405; -290; 85; 102; 55; 333; -321; -61; -39; 14; -222; 54; -218; 100; 330; 99; 117; 120; 485; -74; 56; -327; -20; 354; 104; 101; -335; -183; 189; 533; 132; -149 : J
134; -491; -60; 205; 1; -132; -528; 17; -438; 20; 444; -79; 179; 174; -476; 168; -285; 268; 16; -257; 161; -124; -414; 293; -63; 118; -218; -123; -239; 276; -175; 29 : Q
-26; -80; -25; -123; -81; -375; 17; -14; -217; -129; -136; 46; -409; -157; 232; 192; 100; -284; -235; 84; -78; -245; 22; -295; -274; 170; 333; 197; 231; -113; -282; 37 : N
182; -161; 315; 18; 373; 324; -152; 358; -513; -29; -303; -255; -421; 281; 17; 72; 188; 210; 173; -1; 350; 2; 172; 41; 148; -128; -214; -172; 21; -36; -79; 158 : X
175; 200; -178; -191; 168; 6; 13; -394; 119; 142; -158; 151; -251; 253; 507; -2; 360; -656; 241; 93; -28; 183; 345; -39; 343; 369; -48; 111; -260; 55; 555; -72 : W
198; 242; -415; -205; 64; -39; 121; -84; -542; 248; -245; 277; -554; 537; 607; 222; 323; -73; 405; 128; 18; 267; 128; -124; 197; 158; 3; 37; 53; -50; -74; 59 : J
278; -403; 223; 151; 190; 120; 31; -52; 435; -15; -430; 50; 105; 235; 188; -328; 63; -29; 424; -29; 187; -367; 106; 233; -12; 155; -398; -192; 335; 240; 22; -173 : J
337; 205; -339; -130; -49; 119; -238; -402; -399; -20; -55; 83; -611; 351; 385; 216; 393; -242; 450; -26; -144; 446; 424; 159; 391; 338; 341; -30; -75; -153; 259; 60 : A
95; -198; -2; 250; -79; 44; -78; -102; -488; 100; -40; -65; -345; 103; 65; 248; 358; -17; 331; 348; -191; 16; 162; 386; -30; -89; -10; -164; 185; 129; -115; 143 : N
159; -331; 106; 155; 26; 162; -136; 103; -33; 374; -115; 77; 49; 241; -42; 50; -151; 79; 175; -276; 112; -91; -240; 252; 72; 10; -248; -14; -444; 297; -214; 12 : D
121; -91; 382; -94; 426; 364; -52; -3; -56; -128; -233; 112; -501; 45; 408; 130; 103; -121; -64; -41; 481; -254; 103; 146; -43; 581; -289; 8; -74; -444; 94; 106 : D
-160; 174; 145; -21; -97; 11; -27; 72; -199; -80; 251; -365; 12; 59; -253; 24; -162; -3; -230; 127; 36; 80; -78; 269; 117; -161; -84; 36; -235; -12; 250; -9 : J
-83; 200; -109; -79; 45; -135; 267; 59; 292; 66; -67; -316; 55; 81; -108; -4; -285; -316; -340; 167; -166; -165; -495; -152; -33; -409; -232; 235; -104; 43; 173; -91 : Q
77; 123; 41; -330; 112; 250; 770; 282; 8; -22; -439; 67; -681; -159; 602; 66; 500; -263; -118; 310; -59; -206; 206; -243; -119; -80; 248; 1; 68; -536; -240; 494 : D
-143; -385; 313; 134; 322; 29; -251; 131; -325; -91; 274; -182; 24; 77; -650; -24; 21; 302; -258; -339; 401; 24; 306; 18; 121; 266; 81; -73; -310; -466; -423; 449 : A
253; -698; -178; 73; 122; -65; -655; -139; -297; -73; 115; -151; -7; 258; -29; 454; -289; 264; 76; -607; 214; -238; -347; 113; -90; 417; -12; 85; -68; 197; -326; 86 : Q
-90; -207; -152; -351; -29; 271; 651; 160; -496; -205; 9; -191; -437; -299; 746; 96; 687; -273; -228; 467; -47; -289; 360; -97; 42; 114; 55; 81; -14; -458; 85; 336 : V
-124; -104; -249; -33; -111; 7; -136; -319; -817; -93; 286; 102; -164; 236; 27; 106; 59; 173; 100; 34; 118; 312; 317; -54; -29; 129; -71; -6; 68; 67; 80; 35 : V
70; -94; -55; -85; 32; -295; 30; 22; 123; -112; -64; 202; -286; -100; 334; 139; 279; -418; -53; -41; -69; -203; 138; -246; -229; 264; 244; 224; 79; 101; -145; -309 : X
192; -417; -239; 21; -84; 407; -39; -110; -548; 85; -174; -266; -4; 278; 411; 211; 106; 523; 522; 147; -14; -284; 38; 317; 254; 64; -507; -189; 381; 528; -127; 422 : X
51; 142; -513; -312; 62; 81; 145; -77; 29; 115; -292; -42; -245; 241; 231; -208; 427; -50; 134; 43; -38; 301; 175; -475; 301; 188; 135; 153; -97; -215; 21; 281 : Q
286; -290; -48; -44; -183; 180; -168; 9; -560; 32; -42; -322; -270; 229; 197; 395; -100; 455; 237; -101; 66; -174; -281; 254; -176; -216; -243; -147; 408; 588; -324; 207 : A
255; -487; -26; 3; 1; 290; -232; -113; -729; 50; 272; -154; -273; 309; 215; 394; 201; 225; 353; -49; 117; -139; 9; 476; -18; 69; -476; -185; 190; 490; -184; 224 : E
91; -8; 38; 53; 140; 444; 115; 178; 118; 53; -516; -470; -29; 47; 141; -353; 96; 283; 389; -25; 156; 67; 283; 53; -7; -4; -206; -192; 477; 89; -163; 251 : V
125; -190; -141; -55; -287; 558; -144; -85; -671; 4; 77; -239; -349; 35; 121; 651; -128; 548; -78; -157; -47; -32; -239; 250; -37; -122; -73; 28; 255; 234; -491; 620 : N
-47; 19; -2; -322; -235; -26; 27; 2; -601; -107; 87; 77; -518; -392; 484; 404; 167; -484; -273; 482; -143; -411; -263; 207; -233; 225; 35; 108; -116; -376; 55; 33 : D
23; -218; 173; 13; 187; -37; 255; 255; 199; 217; -456; -118; -72; 3; 22; -211; 276; -206; -67; 361; -68; -304; -203; -131; -143; -261; -217; -67; 0; -189; -3; 68 : V
134; -161; 320; 132; 49; 415; -234; 111; -359; 144; -32; -204; -233; 201; -252; 157; 27; 174; 78; -284; 253; 108; 102; 486; 304; 44; -100; -116; -557; -69; -156; 370 : R
145; -409; 55; 70; 172; 217; -271; 25; 287; -128; 71; -330; 93; -19; -164; -308; 283; 87; 270; 109; 59; -151; 82; 292; 163; -33; -378; -107; 238; 59; 203; -275 : X
79; -355; -41; -18; -95; 133; -80; -168; -297; -63; 899; -167; -92; 46; 9; 231; 10; -126; -50; -53; -56; 19; -79; 673; 73; 51; -322; 7; -246; 277; 270; -239 : D
-99; 232; 255; -114; 159; -106; 216; 140; -154; -58; -157; 101; -260; -376; 118; 24; 325; -470; -422; 472; 29; -252; 111; -321; 1; 6; 178; 36; -234; -447; 251; 105 : N
283; 72; -151; 145; 66; 179; 330; 206; -95; 223; -484; 122; -169; 342; 400; -120; 45; 152; 401; 214; 116; -96; -14; -236; 176; -354; -305; -85; 367; 645; -219; 300 : X
173; -661; -13; -40; -284; 248; -234; -238; 84; 96; 243; -230; 507; 164; -104; 49; -58; 411; 181; -292; -88; -210; -199; 464; 211; -154; -435; -138; 4; 621; 16; -43 : J
-93; -148; -203; 18; -80; -181; -175; -79; 142; -291; 712; -206; 159; -25; -267; -78; -171; -73; -146; 51; -34; 115; -254; 254; -106; -26; -130; 88; -69; -12; 323; -54 : R
306; -60; -406; -97; 194; -126; -44; -478; 279; 47; 97; 459; -244; 440; 478; -144; 251; -457; 466; -199; 61; 392; 418; 57; 208; 665; 153; 56; -25; -136; 130; -110 : Q
111; 113; -55; -3; -70; 583; -233; 153; -755; 134; -170; -370; -290; 321; -473; 305; -37; 331; 0; -27; 119; 315; -81; 232; 313; -144; 109; -85; -369; -313; -306; 646 : X
387; -250; 184; -26; 165; 469; -256; -119; 252; -69; -206; 35; -391; 153; 150; 66; 282; 16; 362; -238; 140; -97; 245; 461; 139; 463; -48; -138; 118; -53; -88; 109 : W
275; -212; -152; -65; -103; -29; -152; -154; -146; 59; -219; -51; 113; 261; 447; 139; -244; 143; 188; 17; 97; -237; -315; 42; 93; 227; -249; -41; 276; 459; 58; 184 : X
161; -175; 297; 22; 55; 165; -325; 119; -444; 91; -92; -74; -109; 303; -215; 239; -122; 223; -150; -161; 348; -150; -272; 336; 171; 429; -204; -99; -556; -232; -93; 292 : X
111; -142; -256; -74; 147; 165; 197; -338; 78; 44; 192; 132; -191; 84; 436; -170; 535; -434; 476; 31; 10; 255; 607; 213; 145; 125; -224; -36; -58; -68; 221; -24 : R
153; -47; 140; -223; 243; 71; 413; 105; 394; -75; -224; 137; -402; -72; 735; -123; 476; -478; 131; 245; 93; -257; 289; 68; -55; 385; -14; 30; 80; -162; 154; -5 : R
-86; -217; 369; 9; 80; -46; -76; -38; -835; -73; -183; -297; -341; -57; -85; 435; 136; -12; -365; 313; 46; -186; 29; 150; -82; 340; 124; -137; 143; -510; -117; 468 : X
197; -166; -314; -76; -207; 137; -57; -58; -313; 24; 17; -67; -113; 184; 115; 154; -75; 52; 82; 108; -107; -188; -334; 53; -13; 64; -134; 55; 213; 350; -122; 227 : E
224; 118; -322; -175; 48; 172; 93; 362; -69; -14; -220; -171; -400; 383; 46; 76; 9; 287; 29; -216; 104; 88; -298; -348; -54; -219; 1; 133; 286; 176; -465; 239 : J
290; -222; 152; 152; 235; -100; -518; 142; 124; -59; 223; 102; 17; 244; -52; -47; -230; -132; 39; -334; 420; -265; -362; 250; 69; 390; -412; 11; -443; 244; 189; -228 : J
182; 84; -36; -107; 80; 285; -73; 175; -48; -76; -241; -236; -309; 17; 93; -151; 169; 67; 67; 126; 168; 11; -57; -29; 211; -12; -83; 4; 239; -78; 91; 41 : W
62; -297; -28; 251; 136; -119; -421; 245; -513; 190; -41; -203; -52; 446; -446; 79; -295; 302; -61; -247; 223; 148; -525; -87; 41; -240; -283; 43; -279; 206; -187; 25 : Q
34; -15; 276; -308; 216; 133; 97; -32; -507; -114; -52; -194; -619; -236; 448; 445; 411; -291; -345; 173; 224; -347; 235; 54; -40; 613; 71; 49; 38; -298; 50; 280 : W
-165; 74; 136; -88; -208; 450; -152; -52; -655; -1; 86; -269; -328; -598; -291; 522; 391; 168; -315; 259; -243; -115; 161; 119; -7; -138; 261; -29; -268; -186; 63; 197 : X
135; -52; -66; 148; -100; 166; 43; -12; 407; 188; -328; -100; 354; 83; 16; -232; -466; 156; -35; 91; 126; -311; -581; -50; 58; -207; -504; 52; 27; 379; 76; 269 : N
288; -513; -249; -343; -217; 534; 22; -8; -587; -3; -21; -270; -195; 370; 141; 316; -19; 726; 207; -82; 86; -232; -244; 304; 52; -66; -268; -173; 286; 64; -494; 613 : N
136; 40; -583; 56; 106; -90; 9; -262; 119; -60; -35; 81; -168; 396; 363; -198; 287; -292; 559; -166; -75; 493; 480; -217; 95; 155; 101; 98; 118; 190; 176; -43 : J
78; 6; -260; -194; -176; 397; -18; -40; -276; 36; -113; -324; 121; 23; 66; 121; -370; 267; -22; 4; -50; -205; -384; 16; 7; -71; -317; 30; 309; 354; -2; 165 : J
117; 256; -310; -171; 176; -90; 52; -163; 542; 8; -200; 60; -422; 256; 354; -76; 46; -572; 31; -263; -18; 356; 83; -310; -166; 157; 173; 330; 13; -263; -5; -35 : V
216; -487; 76; 65; 322; 116; 31; 281; 534; -30; -142; -34; -13; 224; 179; -462; 114; 40; 512; -150; 249; -95; -41; 288; -263; -95; -575; -196; 275; -17; -260; -136 : Q
280; -89; -199; 58; 231; -362; -232; -270; 594; -80; 122; 377; -307; 432; 516; -390; 229; -416; 572; -265; 250; 298; 359; 41; -62; 477; -186; 99; 275; 324; 118; -380 : J
177; -323; -14; 125; -174; 286; -322; 7; -757; -124; 148; -199; -206; 338; -62; 397; -373; 590; 309; -207; 172; -101; -258; 460; -335; -153; -452; -229; 431; 612; -401; 301 : J
-232; -60; 431; 2; 10; -41; -285; -10; -231; -133; 501; -9; -42; -382; -378; 224; -116; -7; -470; -86; -56; -110; 42; 131; -90; 2; 46; 26; -333; -35; 188; -162 : A
224; -111; 28; -27; 38; 94; 145; 51; 33; 282; -315; -16; -35; -23; 256; -80; 277; -165; 281; 306; 50; -348; -9; 61; 121; -254; -275; -138; -257; 262; 180; 48 : X
310; -69; 49; 170; 208; 102; 8; 22; 708; -16; -222; 155; 12; 471; 157; -487; 137; -316; 559; 49; 189; -22; 55; 406; 103; 128; -465; -132; -16; 51; 166; -165 : J
-30; -199; 58; 79; 79; -424; -20; 66; -264; -355; -61; -337; -284; 31; 204; 218; -68; -170; -76; -82; 58; -230; -20; -16; -485; 236; 53; -2; 234; -162; -182; 237 : A
180; -48; -290; 57; -81; -59; 111; -81; -503; 179; 104; 317; -244; 355; 228; 4; 258; -330; 402; 303; -31; 327; 4; 216; -9; -228; -203; -144; -155; 29; 158; -47 : W
-53; -273; -142; -96; 89; -228; 330; 96; -118; -167; 663; -89; -91; 74; 104; -128; -51; -218; -148; 206; 116; -56; -146; 135; -186; -185; -261; 30; -180; -81; 286; -74 : D
245; -412; 240; 4; 213; 84; -450; 85; 758; -36; -22; 174; 71; 219; -107; -458; 5; -122; 385; -412; 149; 30; 5; 275; 8; 141; -294; -76; 11; 81; -115; -298 : D
156; -348; 159; 161; 109; 276; -376; 44; -576; 67; 130; -238; -222; 211; -340; 413; 83; 199; -81; -333; 151; 71; -30; 345; 185; 101; -30; -62; -283; -223; -374; 293 : N
178; -499; 316; 187; 507; 162; 114; 178; 698; -146; -176; 32; -28; 227; 46; -388; 129; -8; 203; -295; 467; -107; 258; 63; -232; 122; -308; -52; 250; -163; -285; -75 : N
-58; -587; 243; 328; 405; -36; -453; 45; -661; -174; 403; -196; 7; 88; -582; 128; 73; 207; -46; -137; 401; -188; 140; 214; 11; 199; -287; -186; -300; -110; -58; 109 : Q
11; -278; -90; 81; -197; 332; -236; -239; -718; 95; 203; -325; 86; 91; -153; 299; -39; 596; 126; 154; -34; -44; -102; 448; 194; 160; -245; -200; 162; 384; 13; 290 : Q
125; 173; 110; -332; -74; -220; -53; 169; 188; -47; -154; 39; -590; -106; 540; 261; 169; -699; -255; 77; 13; -176; -295; 90; -274; 234; 110; 274; -191; -373; -184; 4 : X
154; 130; 170; 89; 39; 224; -24; 214; 789; -55; -291; 11; -52; 176; -42; -571; 40; -25; 214; -101; 252; 119; 52; 123; 166; -79; -165; 36; 4; 37; -24; -83 : J
130; -8; -21; -220; 29; 85; -264; 211; -77; -243; -24; -207; -374; 68; 260; 5; -15; -60; -190; -41; 205; -37; -310; -18; -104; 298; -100; 171; 231; -145; -3; -100 : V
154; -536; -34; -180; -157; 85; 88; 46; -383; 120; 149; 64; 94; 185; 312; 121; -206; 230; 123; 218; 169; -391; -616; 434; -246; -158; -694; -167; 105; 155; -86; 81 : R
